The symbols move the nodes like this.
NB ρ MF
NB δ DH
CF ρ MD
CF δ GS
GS ρ LH
GS δ CF
GF ρ CF
GF δ LH
RQ ρ TB
RQ δ CJ
PQ ρ SJ
PQ δ ZP
ZH ρ DH
ZH δ MF
MJ ρ GS
MJ δ MD
QR ρ JZ
QR δ QJ
MF ρ JB
MF δ ZH
MP ρ CJ
MP δ TB
LH ρ RQ
LH δ GF
DH ρ MP
DH δ NB
TB ρ NB
TB δ MP
SJ ρ QR
SJ δ FD
QJ ρ FD
QJ δ QR
JB ρ QJ
JB δ JZ
CJ ρ GF
CJ δ RQ
FD ρ ZP
FD δ SJ
ZP ρ MJ
ZP δ PQ
JZ ρ ZH
JZ δ JB
MD ρ PQ
MD δ MJ

In the rows, 486 stands for zero.

Rows of some nodes; one shown again gets a slightly different row:
GF: 286 747 254 208 742 633 591 295 536 566 463
DH: 711 493 888 511 375 313 404 774 397 535 343
LH: 416 545 534 807 573 431 558 852 524 442 306
CF: 412 627 238 710 616 582 685 701 783 556 330
MP: 634 313 626 321 354 240 509 444 343 395 865
FD: 694 236 794 395 380 302 391 370 298 669 519
ZH: 458 582 459 908 607 561 514 810 505 520 305
ZP: 615 278 521 232 383 631 530 246 406 294 767
MD: 434 486 632 790 391 395 273 693 636 698 297
FD: 634 147 819 361 295 325 421 451 306 617 519
RQ: 729 534 678 457 363 297 223 799 431 692 485
QR: 508 665 360 303 537 779 556 82 459 478 538
QJ: 633 382 736 931 335 365 297 657 591 569 351
MD: 432 534 643 818 432 357 280 727 637 716 354
CF: 367 593 203 750 591 551 665 798 793 579 315
JZ: 382 688 297 647 787 599 806 317 516 548 359
CJ: 458 511 430 175 484 448 309 286 399 146 716
CJ: 439 537 467 165 490 537 324 306 384 217 730
SJ: 533 228 636 254 211 558 544 251 415 293 708
MD: 451 481 628 791 478 426 266 672 669 717 302
LH: 406 602 562 804 612 461 504 943 571 457 374
RQ: 663 492 773 450 306 311 218 849 440 667 455
MD: 450 592 645 812 358 368 245 718 573 706 261
NB: 313 451 327 264 548 614 271 179 368 283 742
MD: 416 552 542 839 433 409 293 732 662 727 245
LH: 435 567 544 752 584 411 539 923 502 484 352
MD: 402 523 693 951 388 354 279 689 654 746 307
MJ: 321 887 385 377 556 793 530 122 439 302 510
GF: 182 647 216 197 725 556 597 331 472 548 392
JZ: 370 635 348 631 709 515 786 339 468 526 250
NB: 278 367 264 177 522 682 265 259 434 303 780
QJ: 633 380 637 851 360 419 291 669 532 563 375
MF: 245 713 182 352 615 688 594 269 597 481 198
MJ: 306 798 421 392 583 733 570 239 415 300 580
JB: 323 586 333 821 596 576 739 657 660 657 310
JZ: 277 644 350 546 743 557 837 352 531 485 358
GS: 416 748 175 605 841 563 737 486 391 450 294
MP: 636 308 620 195 320 252 473 503 380 436 824
DH: 713 507 792 580 404 302 356 775 428 576 326

The symbols that take the first to the second take the third to the fourth. What is the fourth?
Answer with the node's name.
A 530 622 332 246 546 776 491 44 430 399 539
B 752 511 813 501 352 320 352 709 463 544 306
C 392 622 430 216 480 562 282 247 459 155 702
D MD

A 635 507 849 514 355 336 401 761 444 549 300
B 693 313 682 275 265 202 437 426 361 425 792
C 746 98 639 472 316 239 363 520 371 683 457
D SJ

A 340 605 532 755 567 463 521 975 533 412 348
B 221 707 208 253 692 594 648 346 513 525 446
C 399 466 332 163 498 481 257 189 422 165 678
D RQ

A 638 333 537 271 389 662 527 288 367 265 766
B 661 157 629 532 319 204 321 524 373 631 539
C 431 723 164 636 850 491 729 518 471 591 251
D CF

A 660 465 747 524 316 257 210 735 409 648 492
B 432 516 426 164 488 489 350 216 364 212 752
C 491 652 361 268 525 763 503 26 392 382 507
D QJ

A 356 536 287 821 545 567 625 668 735 754 336
B 405 499 624 863 420 352 313 686 637 690 290
C 386 541 645 873 338 380 239 677 648 712 307
D JB

A 419 575 226 642 742 520 774 332 505 470 337
B 360 530 395 136 437 459 376 242 408 226 714
C 405 542 621 821 341 332 325 731 633 713 316
D JZ

A 527 163 639 316 287 564 412 280 419 263 736
B 500 649 377 258 562 767 456 67 436 434 457
C 464 616 539 935 591 574 474 844 509 572 292
D DH

A 384 688 221 576 769 617 778 555 456 497 277
B 416 629 146 739 591 578 640 694 812 583 353
C 313 662 203 296 620 658 573 319 561 516 226
D ZH

A 668 272 671 275 308 242 410 520 293 464 890
B 426 507 481 132 478 468 283 222 402 185 690
C 387 582 299 844 579 547 641 634 721 692 384
D QJ

A 598 174 848 386 331 352 413 498 254 624 501
B 662 257 542 288 316 604 480 249 355 237 749
C 368 537 257 822 516 506 703 663 719 735 326
D QJ

A 651 448 649 963 343 408 229 667 555 636 285
B 518 622 354 342 506 805 462 67 452 442 520
C 350 462 319 185 504 620 273 225 434 269 694
D DH

A 598 457 676 847 352 381 243 653 607 576 289
B 575 416 665 851 384 390 226 677 557 570 217
C 705 483 824 500 384 285 333 770 460 557 378
D DH

A 530 649 389 312 483 797 521 21 448 386 582
B 715 88 667 473 295 290 318 535 347 715 474
C 212 624 203 248 688 625 645 359 492 492 418
D MP

A 374 576 527 834 505 418 574 951 633 433 414
B 274 609 196 301 706 619 632 292 576 537 271
C 352 614 221 704 625 524 604 718 832 594 381
D QR

A 620 136 809 372 380 362 387 424 268 647 453
B 653 231 494 250 335 603 531 260 374 277 695
C 612 409 636 933 298 318 285 628 577 588 278
D FD

A 341 499 426 109 438 523 298 241 357 184 727
B 443 479 409 159 493 472 338 192 408 170 693
C 432 711 131 572 836 554 703 505 461 531 385
D GS

A 720 474 874 475 321 325 399 743 436 538 320
B 325 389 313 167 483 561 316 247 361 301 768
C 744 478 820 576 378 300 414 734 543 518 348
D NB

A 396 629 223 730 599 503 636 692 718 543 326
B 469 435 617 828 422 342 296 734 592 731 306
C 505 701 382 377 515 804 507 74 394 418 588
D JZ

A 718 485 739 468 314 315 208 830 418 627 429
B 366 571 534 858 516 450 525 947 583 465 357
C 800 499 746 460 370 335 235 767 418 615 475
D LH

A 628 467 750 495 309 267 236 804 472 663 458
B 443 494 368 144 506 535 312 214 352 154 776
C 487 641 317 289 508 802 473 12 416 421 516
D QJ

A 394 599 315 849 605 606 747 666 734 721 381
B 564 379 670 873 395 418 239 684 607 546 305
C 439 606 187 733 575 623 697 764 816 560 387
D MD

A 452 488 629 840 456 312 308 761 622 698 274
B 735 154 660 399 288 272 348 486 433 736 420
C 307 585 288 814 569 560 651 646 712 728 337
D QJ

A 349 652 315 690 718 538 879 370 531 507 282
B 361 603 292 844 539 591 745 734 745 691 301
C 615 137 769 375 347 295 370 408 246 678 486
D SJ

A 694 452 757 451 363 377 242 786 352 638 452
B 563 340 614 237 300 149 424 377 446 400 698
C 631 436 639 876 416 383 263 635 550 497 306
D FD

A 298 660 230 332 686 695 567 268 591 501 283
B 526 717 313 308 495 823 508 71 425 381 510
C 409 517 463 191 437 483 299 269 372 198 689
D GS

A 591 308 694 280 334 259 472 563 279 474 838
B 485 454 419 121 469 480 295 324 377 175 695
C 586 352 628 204 267 157 451 454 496 411 698
D NB

A 374 566 252 774 536 634 711 623 727 708 327
B 373 487 418 160 482 543 277 301 396 177 704
C 226 719 239 240 675 707 599 398 538 526 412
D MF

A 346 772 467 316 589 692 584 139 391 317 543
B 442 533 609 865 385 323 227 725 685 702 336
C 472 709 222 569 765 571 781 476 485 522 383
D CF

A 472 793 187 634 802 561 828 478 437 635 310
B 397 558 541 807 601 404 553 957 582 494 361
C 398 561 197 740 610 588 591 750 762 600 355
D MD

A 428 516 353 181 493 515 304 267 399 179 678
B 742 503 720 395 266 319 196 817 414 625 445
C 430 640 173 647 672 585 610 678 826 597 317
D GS

A 509 610 507 850 587 666 471 853 504 541 341
B 306 638 191 337 740 722 639 340 592 553 259
C 600 172 778 387 327 339 428 432 321 597 544
D SJ

A 477 651 486 987 597 672 496 836 529 515 384
B 248 733 152 370 662 659 566 354 634 441 189
C 384 573 269 796 599 574 673 699 700 731 396
D JZ

A 474 673 329 327 558 752 446 32 412 320 495
B 551 407 541 815 381 372 245 742 633 632 302
C 648 459 798 424 354 273 192 838 402 653 441
D CJ

A 423 547 267 782 523 583 650 639 700 725 398
B 346 781 291 646 761 528 833 333 586 470 306
C 614 374 669 892 409 328 247 693 556 655 327
D QR

A 319 698 372 660 793 532 796 333 524 504 363
B 484 688 233 629 787 501 774 485 442 556 315
C 365 452 361 212 467 689 296 207 408 301 746
D MD

A 412 626 561 816 533 405 511 951 514 413 390
B 621 165 850 392 381 368 400 471 286 662 475
C 334 743 235 606 785 534 863 432 519 487 334
D MD

A 245 735 220 239 705 645 659 331 438 532 358
B 385 561 531 827 564 445 541 940 638 433 316
C 457 531 591 797 357 390 324 720 606 707 275
D MJ

A 452 529 386 171 456 497 340 282 370 205 710
B 458 634 356 304 542 755 492 70 447 430 529
C 350 755 397 335 574 767 582 160 477 303 567
D MF

A 747 482 898 537 380 287 464 786 406 573 354
B 509 514 702 884 455 338 291 676 674 678 340
C 366 754 426 334 587 723 575 86 378 367 517
D NB

A 404 548 461 813 560 405 570 936 596 429 319
B 703 417 809 475 347 280 287 788 442 614 490
C 617 135 762 408 311 361 376 464 321 580 509
D ZP

A 547 449 628 920 357 347 224 689 574 642 274
B 432 592 165 756 589 545 624 721 797 563 324
C 352 547 499 806 519 408 519 960 581 472 356
D ZH

A 377 763 409 339 549 746 546 103 469 355 578
B 379 587 521 820 585 443 565 894 545 490 395
C 550 309 681 345 293 294 443 510 356 468 816
D GF

A 453 723 131 589 810 528 728 490 444 554 306
B 354 590 172 671 591 560 616 697 803 587 335
C 284 667 150 317 678 658 609 337 635 498 257
D ZH

A 374 602 295 656 767 577 878 335 507 523 325
B 338 575 259 857 507 561 707 632 761 685 390
C 639 451 756 484 350 307 233 825 484 620 420
D CJ

A 572 405 660 858 362 407 283 681 545 631 279
B 639 139 829 423 395 379 370 447 290 617 520
C 411 656 352 257 517 797 429 52 464 438 497
D JZ

A 600 144 865 414 308 385 449 468 305 612 486
B 662 278 632 292 297 290 497 499 372 430 768
C 419 458 610 858 315 286 333 695 654 728 309
D NB

A 487 215 616 266 230 597 507 261 390 330 805
B 672 183 801 482 331 336 427 457 266 608 511
C 556 228 616 222 264 114 490 447 507 389 760
D MP

A 331 568 560 778 527 467 572 927 551 396 353
B 496 634 351 261 573 775 460 71 487 473 529
C 639 455 719 464 309 272 240 802 379 640 459
D SJ

A 453 567 435 924 606 596 528 877 510 476 329
B 346 797 448 347 521 710 586 94 445 267 522
C 625 337 521 261 350 651 537 284 356 262 810
D DH

A 390 702 289 630 767 496 796 296 511 442 317
B 473 599 442 895 593 604 508 852 488 458 285
C 563 217 595 188 293 196 503 398 458 326 745
D NB

A 466 576 687 861 424 367 257 740 598 703 286
B 416 742 232 625 797 525 770 478 436 547 332
C 460 695 234 588 789 549 766 512 492 518 277
D MD

A 635 187 817 408 330 251 386 489 339 644 550
B 637 154 785 396 312 361 436 470 308 652 482
C 406 541 411 171 445 484 274 156 412 107 711
D CJ

A 234 703 242 238 706 612 640 313 507 459 313
B 335 591 187 706 615 551 652 704 802 569 337
C 363 589 602 777 516 480 559 903 601 461 375
D RQ

A 385 548 434 152 533 428 352 197 365 114 703
B 743 437 711 521 326 301 249 814 423 674 444
C 268 646 262 260 718 679 675 340 483 515 399
D LH

A 572 381 670 914 433 318 208 680 583 635 310
B 599 178 747 418 282 326 380 429 298 668 522
C 335 525 311 848 532 546 679 678 770 677 345
D QJ

A 660 133 860 380 326 327 333 510 294 617 452
B 624 247 571 217 298 603 505 300 397 245 723
C 553 283 642 253 265 148 481 365 436 443 716
D NB

A 662 322 688 219 303 273 438 499 385 398 858
B 408 493 461 162 454 506 286 239 435 193 679
C 636 286 603 174 379 273 482 439 453 316 726
D NB

A 422 559 561 854 576 375 483 940 574 464 349
B 429 539 547 797 568 451 544 956 544 507 311
C 401 544 498 844 581 424 520 929 566 408 409
D LH

